Below is a small trained network, with its code and all its weights. Each question gives an input and a class and asks what happens when units are switched off, that is, made to give their printed mean instead of their output.

import numpy as np


def w(rows, s, z=0):
    codes = np.array(rows[::2]) - 128.0
    scale = np.full(codes.shape[1], s)
    scale[-1] = z or s
    return codes * scale


def f(y):
    return np.maximum(y, 0)


def log_softmax(a):
    a = a - a.max(-1, keepdims=True)
    return a - np.log(np.exp(a).sum(-1, keepdims=True))


def net(x, mask):
    res = np.array(x, float).reshape(1, 6) / 4 @ E
    y = f(res @ A[0][:, :-1].T + A[0][:, -1])
    res = res + np.where(mask, y, B[0][:, -1]) @ B[0][:, :-1]
    return log_softmax(res[-1] @ U[:, :-1].T + U[:, -1])


A, B = {}, {}
E = w([
[193,192,189,93,86,134,207,254,66,167],'x0',
[127,124,128,123,127,133,127,131,131,131],'x1',
[130,131,127,139,125,122,122,122,125,125],'x2',
[219,24,188,127,67,158,110,143,220,132],'x3',
[129,128,130,120,128,135,130,133,131,130],'x4',
[147,67,216,25,218,105,65,98,57,137],'x5',
],0.0072)
A[0] = w([
[66,57,60,173,179,117,40,2,197,98,142],'neuron 0',
[187,53,172,130,81,139,133,129,193,133,11],'neuron 1',
[148,71,203,29,210,108,40,101,71,137,33],'neuron 2',
[68,193,96,139,212,73,131,88,63,112,61],'neuron 3',
[116,176,24,230,15,160,167,147,210,126,62],'neuron 4',
[185,27,184,133,73,156,90,129,218,128,103],'neuron 5',
[214,46,196,117,74,148,122,127,206,124,92],'neuron 6',
[90,86,76,154,164,114,54,40,172,119,2],'neuron 7',
],0.0057,0.0042)
B[0] = w([
[202,146,192,89,45,156,146,254,42,184,255],'neuron 0',
[88,172,98,159,171,148,107,137,47,129,177],'neuron 1',
[150,71,178,237,191,62,229,52,200,34,222],'neuron 2',
[64,174,56,121,156,174,81,116,116,130,197],'neuron 3',
[154,34,209,217,232,49,220,56,171,31,245],'neuron 4',
[35,208,38,122,188,153,76,111,60,131,223],'neuron 5',
[41,203,44,144,173,163,81,133,66,135,220],'neuron 6',
[194,152,188,148,120,126,151,200,41,129,182],'neuron 7',
],0.0059,0.0072)
U = w([
[146,64,178,167,187,95,167,44,165,101,78],'0',
[49,186,1,112,157,145,81,105,104,134,83],'1',
[143,120,119,95,88,124,115,114,150,138,247],'2',
[205,146,187,106,44,136,138,220,88,145,79],'3',
],0.0098,0.011)

Each question gives the input, the list of numbers given to net, and the class t.
The units are the neurons (one row each of A and B). Each row of codes is followed by its name. A weight is (code - 128) times the scale printed after its matrix; where a second scale follows, it is the last column's (A, B and U).
mask holds one flag per neuron, in row order. A switched-off neuron (its flag False) gives its mean, the last column of its row in B, instead of its output. The means were averaged over made-up inputs and are rounded, as every weight is.
A unit's drop is (log p(t) with every unit on - log p(t) with that unit switched off) / (log p(t) with every unit on - log p(t) with every unit switched off).
The circuit of an input: a set's keep is (log p(t) with only the set's units on - log p(t) with every unit switched off) / (log p(t) with every unit on - log p(t) with every unit switched off). Starting from all 8 units, units are removed one at a time, each time the one whose removal leaves the highest keep (on an exact tie, the one counted first), for as long as the keep stays at least 0.8.
units of the circuit, in order: the units of the circuit, biggest drop first
most important unit: the unit with the biggest drop
top k neurons: the k neurons with the biggest drops, biggest first
drop when u is switched off: that unit's drop, to one decimal
input [3,-4,8,-3,-6,7], class 0: units of the circuit, in order -> [neuron 2]
input [-5,2,-8,0,8,3], class 3: top 3 neurons -> [neuron 0; neuron 4; neuron 7]
input [6,6,-4,7,-7,-5], class 1: top 3 neurons -> [neuron 6; neuron 5; neuron 0]
input [5,-7,1,8,1,7], class 1: units of the circuit, in order -> [neuron 6; neuron 5]
input [-2,4,-7,4,5,-3], class 1: units of the circuit, in order -> [neuron 5; neuron 6]
input [0,4,-8,0,8,-5], class 0: top 2 neurons -> [neuron 4; neuron 0]
input [-8,-5,6,-1,-8,6], class 3: top 3 neurons -> [neuron 0; neuron 7; neuron 4]
input [5,-3,-7,5,-3,5], class 0: top 2 neurons -> [neuron 2; neuron 0]
input [-5,2,-4,3,5,4], class 3: top 2 neurons -> [neuron 0; neuron 4]
input [2,-4,-7,8,0,-8], class 0: top 3 neurons -> [neuron 4; neuron 3; neuron 0]
input [4,-5,7,-3,6,7], class 0: top 2 neurons -> [neuron 2; neuron 0]
input [-5,-6,-3,8,2,-4], class 1: top 2 neurons -> [neuron 5; neuron 6]
input [1,6,2,2,5,-6], class 0: top 2 neurons -> [neuron 4; neuron 0]
input [-4,-4,5,7,7,-2], class 1: most important unit -> neuron 5
input [3,4,-7,-1,6,6], class 0: top 2 neurons -> [neuron 2; neuron 0]
input [-8,-2,0,4,8,-1], class 3: top 2 neurons -> [neuron 0; neuron 7]
input [-4,5,0,-1,-6,-8], class 0: drop when neuron 4 is switched off -> 1.1
input [5,-8,-6,5,3,-8], class 0: drop when neuron 3 is switched off -> 0.0
input [3,4,-3,8,-7,5], class 1: drop when neuron 5 is switched off -> 0.2
input [7,7,3,4,8,-5], class 2: most important unit -> neuron 0
